Here is a tiny trained network, its code and every weight. The questions are about switching its units off for an input and a class, where a switched-off unit gives its printed mean instead of its output.

import numpy as np


def w(rows, s, z=0):
    codes = np.array(rows[::2]) - 128.0
    scale = np.full(codes.shape[1], s)
    scale[-1] = z or s
    return codes * scale


def norm(h):
    return h / np.sqrt((h * h).mean(-1, keepdims=True) + 1e-5)


def f(y):
    return y / 2 * (1 + np.tanh(0.7978845608 * (y + 0.044715 * y**3)))


def log_softmax(a):
    a = a - a.max(-1, keepdims=True)
    return a - np.log(np.exp(a).sum(-1, keepdims=True))


def net(x, mask):
    res = np.array(x, float).reshape(1, 7) / 4 @ E
    u = 0
    for l in range(2):
        y = f(norm(res) @ A[l][:, :-1].T + A[l][:, -1])
        res = res + np.where(mask[u : u + 11], y, B[l][:, -1]) @ B[l][:, :-1]
        u += 11
    return log_softmax(norm(res)[-1] @ U[:, :-1].T + U[:, -1])


A, B = {}, {}
E = w([
[163,40,60,106],'x0',
[128,128,129,129],'x1',
[129,127,125,126],'x2',
[129,130,128,129],'x3',
[218,84,202,118],'x4',
[188,126,82,255],'x5',
[128,127,129,128],'x6',
],0.0088)
A[0] = w([
[80,145,66,124,60],'0.n1',
[141,189,99,211,97],'0.n2',
[94,95,138,128,102],'0.n3',
[75,148,64,138,89],'0.n4',
[50,106,151,79,76],'0.n5',
[167,51,8,107,3],'0.n6',
[202,108,110,181,131],'0.n7',
[143,24,82,114,102],'0.n8',
[191,116,100,198,87],'0.n9',
[105,102,81,242,79],'0.n10',
[147,106,167,42,75],'0.n11',
],0.014,0.0062)
B[0] = w([
[55,52,126,137,171],'0.n1',
[253,143,146,84,243],'0.n2',
[152,154,107,93,122],'0.n3',
[82,30,166,127,195],'0.n4',
[120,172,92,109,190],'0.n5',
[198,221,224,183,238],'0.n6',
[120,62,99,48,244],'0.n7',
[105,208,165,141,237],'0.n8',
[133,86,98,78,232],'0.n9',
[198,90,112,73,253],'0.n10',
[148,102,52,111,209],'0.n11',
],0.012,0.0056)
A[1] = w([
[44,179,112,86,198],'1.n1',
[100,108,130,148,26],'1.n2',
[135,167,175,142,93],'1.n3',
[73,125,105,64,110],'1.n4',
[216,34,170,89,213],'1.n5',
[182,122,87,184,1],'1.n6',
[171,148,94,210,149],'1.n7',
[55,111,104,38,11],'1.n8',
[73,7,124,146,168],'1.n9',
[173,114,85,185,66],'1.n10',
[110,127,103,93,10],'1.n11',
],0.012,0.0048)
B[1] = w([
[223,114,144,170,162],'1.n1',
[121,143,94,88,120],'1.n2',
[181,142,129,166,135],'1.n3',
[201,100,106,158,146],'1.n4',
[1,174,129,180,248],'1.n5',
[154,134,165,83,124],'1.n6',
[219,79,196,74,130],'1.n7',
[182,65,146,97,146],'1.n8',
[33,208,88,171,149],'1.n9',
[131,118,197,66,127],'1.n10',
[141,103,115,48,123],'1.n11',
],0.0087,0.015)
U = w([
[210,50,120,23,192],'0',
[181,221,240,228,7],'1',
[9,96,128,200,204],'2',
],0.011,0.0017)

Each question gives the input, the list of numbers given to net, and the class t.
The units are the neurons (one row each of A and B). Each row of codes is followed by its name. A weight is (code - 128) times the scale printed after its matrix; where a second scale follows, it is the last column's (A, B and U).
mask holds one flag per neuron, layer by layer. A switched-off neuron (its flag False) gives its mean, the last column of its row in B, instead of its output. The means were averaged over made-up inputs and are rounded, as every weight is.
A unit's drop is (log p(t) with every unit on - log p(t) with that unit switched off) / (log p(t) with every unit on - log p(t) with every unit switched off).
The circuit of an input: a set's keep is (log p(t) with only the set's units on - log p(t) with every unit switched off) / (log p(t) with every unit on - log p(t) with every unit switched off). Starting from the 12 units with the biggest drops (on a tie, the unit counted first), units are removed one at a time, each time the one whose removal leaves the highest keep (on an exact tie, the one counted first), for as long as the keep stays at least 0.8.
units of the circuit, in order: the units of the circuit, biggest drop first
unit that matters most: the unit with the biggest drop
k most important neurons: the k neurons with the biggest drops, biggest first
top k neurons in layer l: the k neurons of layer l with the biggest drops, biggest first
drop when u is switched off: that unit's drop, to one decimal
input [8,0,4,-1,1,6,-6], class 1: unit that matters most => 0.n6
input [7,-7,-6,4,-7,-1,-2], class 1: 2 most important neurons => 0.n6, 0.n8
input [-6,4,-5,-8,7,6,5], class 2: units of the circuit, in order => 1.n5, 0.n6, 0.n7
input [4,1,-2,-4,-6,7,0], class 0: 2 most important neurons => 0.n10, 0.n2
input [-2,1,-8,-4,-7,-7,3], class 0: top 3 neurons in layer 1 => 1.n5, 1.n8, 1.n1
input [3,-3,6,7,-5,7,5], class 0: top 2 neurons in layer 0 => 0.n10, 0.n2
input [-2,6,-2,-3,-6,-8,-6], class 0: 2 most important neurons => 1.n5, 1.n1
input [-7,6,4,5,-2,-8,-5], class 0: 2 most important neurons => 1.n5, 0.n6
input [-2,-3,-1,-3,3,-1,5], class 2: 2 most important neurons => 0.n8, 0.n6
input [6,-6,-4,4,5,3,-8], class 1: top 3 neurons in layer 0 => 0.n6, 0.n8, 0.n4
input [-4,-1,1,0,7,5,0], class 2: 3 most important neurons => 1.n5, 0.n7, 0.n6
input [5,0,6,7,5,2,-3], class 1: top 4 neurons in layer 0 => 0.n6, 0.n8, 0.n4, 0.n1
input [-7,0,-3,-3,-5,-5,-8], class 1: top 3 neurons in layer 0 => 0.n7, 0.n10, 0.n9
input [8,-8,-1,-3,-5,8,3], class 0: top 3 neurons in layer 0 => 0.n10, 0.n7, 0.n9
input [-6,-4,3,-7,-1,6,-4], class 0: unit that matters most => 0.n2
input [3,-7,1,3,4,0,2], class 2: 2 most important neurons => 0.n7, 0.n2
input [2,-8,-1,-6,-2,1,0], class 1: drop when 0.n8 is switched off => 0.1
input [5,2,1,-1,2,-1,1], class 1: drop when 0.n7 is switched off => 0.0
input [1,4,5,6,0,2,3], class 0: drop when 0.n7 is switched off => 0.2
input [6,-7,-7,1,-2,1,6], class 1: units of the circuit, in order => 0.n6
